Here is a tiny trained network, its code and every weight. The questions are about switching its units off for an input and a target symbol, where a switched-off unit gives its printed mean instead of its output.

import numpy as np


def w(rows, s, z=0):
    codes = np.array(rows[::2]) - 128.0
    scale = np.full(codes.shape[1], s)
    scale[-1] = z or s
    return codes * scale


def softmax(a):
    e = np.exp(a - a.max(-1, keepdims=True))
    return e / e.sum(-1, keepdims=True)


def log_softmax(a):
    a = a - a.max(-1, keepdims=True)
    return a - np.log(np.exp(a).sum(-1, keepdims=True))


def net(x, mask):
    ids = ['αδηθλμξστφψω'.index(c) for c in x.split()]
    T = len(ids)
    res = E[ids] + P[:T]
    u = 0
    for l in range(2):
        r = res
        for j in range(3):
            rows = slice(3 * j, 3 * j + 3)
            q, k, v = (r @ M[l][rows].T for M in (Q, K, V))
            z = softmax(np.where(np.tri(T) > 0, q @ k.T / 3**0.5, -1e9)) @ v
            o = O[l][rows]
            res = res + np.where(mask[u + j], z, o[:, -1]) @ o[:, :-1]
        u += 3
    return log_softmax(res[-1] @ U[:, :-1].T + U[:, -1])


Q, K, V, O = {}, {}, {}, {}
E = w([
[94,144,192,116,40],'α',
[144,91,62,91,85],'δ',
[94,134,95,84,114],'η',
[136,106,125,119,100],'θ',
[134,105,118,122,123],'λ',
[75,96,180,159,195],'μ',
[156,73,132,72,91],'ξ',
[88,110,92,154,168],'σ',
[165,224,31,113,198],'τ',
[84,111,119,101,165],'φ',
[116,41,120,57,133],'ψ',
[215,157,59,57,4],'ω',
],0.02)
P = w([
[118,144,118,170,107],'0',
[198,122,143,165,125],'1',
[155,165,129,66,156],'2',
[94,94,48,167,100],'3',
[240,86,150,148,103],'4',
[182,148,124,10,138],'5',
[113,45,28,170,71],'6',
],0.013)
Q[0] = w([
[101,144,88,177,62],'L0H0',
[6,190,202,91,192],'L0H0',
[115,58,135,114,60],'L0H0',
[180,169,192,147,138],'L0H1',
[134,214,117,47,206],'L0H1',
[166,186,181,59,252],'L0H1',
[182,154,178,86,160],'L0H2',
[142,123,127,97,58],'L0H2',
[92,74,98,185,119],'L0H2',
],0.011)
K[0] = w([
[93,134,75,172,56],'L0H0',
[47,71,123,137,156],'L0H0',
[137,119,184,125,64],'L0H0',
[104,155,172,212,119],'L0H1',
[89,199,61,156,175],'L0H1',
[127,206,117,186,254],'L0H1',
[73,164,180,176,116],'L0H2',
[125,118,107,135,121],'L0H2',
[180,97,121,134,170],'L0H2',
],0.015)
V[0] = w([
[178,122,104,154,115],'L0H0',
[181,48,160,167,105],'L0H0',
[182,211,147,134,123],'L0H0',
[127,184,115,123,42],'L0H1',
[88,155,133,192,197],'L0H1',
[188,236,142,160,122],'L0H1',
[113,176,101,226,2],'L0H2',
[18,26,110,162,73],'L0H2',
[85,172,88,193,95],'L0H2',
],0.0091)
O[0] = w([
[147,88,124,127,126,163],'L0H0',
[163,175,145,138,173,189],'L0H0',
[31,137,165,172,100,96],'L0H0',
[122,209,116,163,224,104],'L0H1',
[106,95,103,162,2,4],'L0H1',
[113,199,126,121,102,21],'L0H1',
[132,137,186,126,197,59],'L0H2',
[67,192,150,160,141,237],'L0H2',
[173,197,121,156,192,73],'L0H2',
],0.0085,0.0037)
Q[1] = w([
[141,157,183,27,108],'L1H0',
[26,138,230,132,101],'L1H0',
[134,78,127,132,163],'L1H0',
[107,86,112,30,168],'L1H1',
[150,170,107,165,155],'L1H1',
[79,144,104,2,128],'L1H1',
[151,197,205,164,184],'L1H2',
[173,110,103,173,102],'L1H2',
[140,138,107,109,131],'L1H2',
],0.0098)
K[1] = w([
[159,182,243,117,104],'L1H0',
[12,144,127,9,131],'L1H0',
[141,50,202,122,179],'L1H0',
[187,207,94,136,116],'L1H1',
[128,96,94,77,142],'L1H1',
[155,241,79,117,56],'L1H1',
[98,119,100,184,162],'L1H2',
[99,134,66,107,127],'L1H2',
[89,151,139,97,160],'L1H2',
],0.011)
V[1] = w([
[126,103,123,147,130],'L1H0',
[81,174,90,59,124],'L1H0',
[112,137,247,53,64],'L1H0',
[85,144,186,125,96],'L1H1',
[179,187,128,112,84],'L1H1',
[61,126,104,168,140],'L1H1',
[13,121,82,105,146],'L1H2',
[159,129,108,63,97],'L1H2',
[115,190,115,161,87],'L1H2',
],0.011)
O[1] = w([
[157,173,86,160,150,158],'L1H0',
[162,2,165,36,114,58],'L1H0',
[145,78,124,149,236,34],'L1H0',
[150,138,164,177,165,68],'L1H1',
[193,134,93,84,138,179],'L1H1',
[84,96,161,49,160,132],'L1H1',
[114,187,67,63,104,154],'L1H2',
[95,141,193,111,173,214],'L1H2',
[134,139,145,105,109,2],'L1H2',
],0.0088,0.0039)
U = w([
[185,76,123,129,185,138],'α',
[204,154,72,129,153,37],'δ',
[150,168,124,128,119,189],'η',
[188,103,160,183,59,253],'θ',
[107,167,110,132,96,135],'λ',
[88,34,67,128,132,106],'μ',
[114,163,195,115,142,123],'ξ',
[68,156,79,180,137,157],'σ',
[108,166,153,41,141,26],'τ',
[150,149,125,142,121,178],'φ',
[107,135,97,102,147,217],'ψ',
[254,99,61,124,73,89],'ω',
],0.0084,0.0034)

Each question gives the input, a string of symbols that net reads in full, and the target symbol t.
The units are the heads (3 rows each of Q, K, V and O). Each row of codes is followed by its name. A weight is (code - 128) times the scale printed after its matrix; where a second scale follows, it is the last column's (O and U).
mask holds one flag per head, layer by layer. A switched-off head (its flag False) gives its mean, the last column of its rows in O, instead of its output. The means were averaged over made-up inputs and are rounded, as every weight is.
A unit's drop is (log p(t) with every unit on - log p(t) with that unit switched off) / (log p(t) with every unit on - log p(t) with every unit switched off).
The circuit of an input: a set's keep is (log p(t) with only the set's units on - log p(t) with every unit switched off) / (log p(t) with every unit on - log p(t) with every unit switched off). Starting from all 6 units, units are removed one at a time, each time the one whose removal leaves the highest keep (on an exact tie, the one counted first), for as long as the keep stays at least 0.8.
circuit, biggest first: the units of the circuit, biggest drop first
unit that matters most: the unit with the biggest drop
heads that matter: for each layer, one digit per head in row order, 1 if its drop is at least 0.15 and else 0, layers parted by /
input μ λ η θ μ μ, target μ: circuit, biggest first	(L0H1, L1H0)
input λ ψ α η α θ, target α: heads that matter	000 / 100
input ψ ω θ, target ω: unit that matters most	L1H1
input ψ τ ψ ω σ, target σ: circuit, biggest first	(L1H0, L1H1, L0H1)
input ω μ ψ, target ω: heads that matter	011 / 010
input φ μ ψ φ α, target ξ: circuit, biggest first	(L0H1, L1H1)
input η λ μ τ σ δ, target τ: circuit, biggest first	(L1H1, L1H2)
input θ ψ α α μ δ δ, target σ: heads that matter	010 / 100
input σ μ μ ω, target δ: heads that matter	010 / 000
input λ δ λ ψ μ ω φ, target δ: circuit, biggest first	(L0H1, L1H1)
input τ σ ψ θ ψ, target α: heads that matter	110 / 001
input η μ η τ, target ω: heads that matter	011 / 100
input ξ μ δ, target δ: circuit, biggest first	(L0H1, L1H0)
input η η τ μ η ψ, target τ: circuit, biggest first	(L0H1, L0H0, L1H1, L1H2)
input α ψ ω μ, target δ: circuit, biggest first	(L0H1, L1H1, L1H2)
input μ ψ μ η σ ω ξ, target δ: heads that matter	010 / 010
input ψ μ μ ψ ω δ μ, target δ: heads that matter	011 / 010
input ψ α ξ η μ δ, target α: circuit, biggest first	(L0H2, L1H0, L1H2)
input σ ψ λ η, target μ: circuit, biggest first	(L0H2, L0H1)
input θ δ ψ η ω η, target ω: circuit, biggest first	(L1H1)
input δ μ ψ μ α λ, target α: circuit, biggest first	(L1H0)
input δ μ ψ ξ α, target ξ: circuit, biggest first	(L0H1, L0H2)
input δ μ δ δ ω, target τ: circuit, biggest first	(L0H1, L1H0)
input μ μ ω δ, target δ: circuit, biggest first	(L0H1, L1H1)
input λ σ ω η, target δ: heads that matter	011 / 010
input α τ τ, target τ: heads that matter	110 / 110
input ξ δ μ μ τ δ, target τ: unit that matters most	L0H0
input μ α μ ψ ψ, target α: heads that matter	010 / 110
input ξ μ ω ψ ω ξ η, target δ: heads that matter	010 / 010
